Below is a small trained network, with its code and all its weights. Each question gives an input and a class and asks what happens when units are switched off, that is, made to give their printed mean instead of their output.

import numpy as np


def w(rows, s, z=0):
    codes = np.array(rows[::2]) - 128.0
    scale = np.full(codes.shape[1], s)
    scale[-1] = z or s
    return codes * scale


def f(y):
    return y / 2 * (1 + np.tanh(0.7978845608 * (y + 0.044715 * y**3)))


def log_softmax(a):
    a = a - a.max(-1, keepdims=True)
    return a - np.log(np.exp(a).sum(-1, keepdims=True))


def net(x, mask):
    res = np.array(x, float).reshape(1, 4) / 4 @ E
    y = f(res @ A[0][:, :-1].T + A[0][:, -1])
    res = res + np.where(mask, y, B[0][:, -1]) @ B[0][:, :-1]
    return log_softmax(res[-1] @ U[:, :-1].T + U[:, -1])


A, B = {}, {}
E = w([
[145,204,127,199,160,66,148,99],'x0',
[136,117,181,148,95,124,45,68],'x1',
[220,67,153,60,176,80,135,167],'x2',
[101,145,36,116,137,141,93,1],'x3',
],0.013)
A[0] = w([
[174,47,142,72,32,132,59,153,253],'n1',
[238,181,158,143,132,51,158,92,120],'n2',
[99,170,41,214,66,114,45,69,159],'n3',
[5,140,143,171,79,196,83,54,153],'n4',
[155,123,149,173,167,69,174,181,191],'n5',
[74,153,136,176,45,187,184,196,164],'n6',
[138,110,44,53,232,102,183,105,134],'n7',
],0.011,0.0033)
B[0] = w([
[10,43,177,79,228,197,78,122,220],'n1',
[189,48,254,43,152,190,83,159,186],'n2',
[138,166,164,209,115,31,230,47,251],'n3',
[166,134,72,191,98,126,216,77,249],'n4',
[62,59,117,85,251,228,64,120,194],'n5',
[133,82,85,62,157,204,134,153,194],'n6',
[95,214,29,186,129,136,166,3,207],'n7',
],0.0099,0.018)
U = w([
[100,203,116,169,59,43,77,254,6],'0',
[147,184,52,94,22,148,147,195,1],'1',
[159,141,47,151,156,144,210,38,240],'2',
[118,63,126,39,212,239,96,136,128],'3',
[216,128,205,186,151,17,118,152,86],'4',
[155,207,108,135,79,46,92,220,22],'5',
],0.0082,0.0048)

Each question gives the input, the list of numbers given to net, and the class t.
The units are the neurons (one row each of A and B). Each row of codes is followed by its name. A weight is (code - 128) times the scale printed after its matrix; where a second scale follows, it is the last column's (A, B and U).
mask holds one flag per neuron, in row order. A switched-off neuron (its flag False) gives its mean, the last column of its row in B, instead of its output. The means were averaged over made-up inputs and are rounded, as every weight is.
A unit's drop is (log p(t) with every unit on - log p(t) with that unit switched off) / (log p(t) with every unit on - log p(t) with every unit switched off).
The circuit of an input: a set's keep is (log p(t) with only the set's units on - log p(t) with every unit switched off) / (log p(t) with every unit on - log p(t) with every unit switched off). Starting from all 7 units, units are removed one at a time, each time the one whose removal leaves the highest keep (on an exact tie, the one counted first), for as long as the keep stays at least 0.8.
circuit, biggest first: the units of the circuit, biggest drop first
k most important neurons: the k neurons with the biggest drops, biggest first
drop when u is switched off: that unit's drop, to one decimal
input [5,2,0,-1], class 3: circuit, biggest first	[n4]
input [0,1,-6,-6], class 3: 2 most important neurons	[n3 n6]
input [7,-6,4,2], class 3: 2 most important neurons	[n2 n3]
input [4,8,-2,-5], class 4: 2 most important neurons	[n1 n7]
input [7,3,-2,0], class 4: 2 most important neurons	[n7 n2]
input [-2,-4,5,-1], class 3: 2 most important neurons	[n3 n4]
input [-1,3,1,1], class 3: 4 most important neurons	[n3 n7 n4 n1]
input [2,8,2,-1], class 3: 2 most important neurons	[n3 n1]
input [-8,8,-3,1], class 2: 4 most important neurons	[n4 n5 n2 n3]
input [7,7,1,-2], class 4: 2 most important neurons	[n1 n6]
input [5,0,-2,-1], class 4: drop when n2 is switched off	0.1
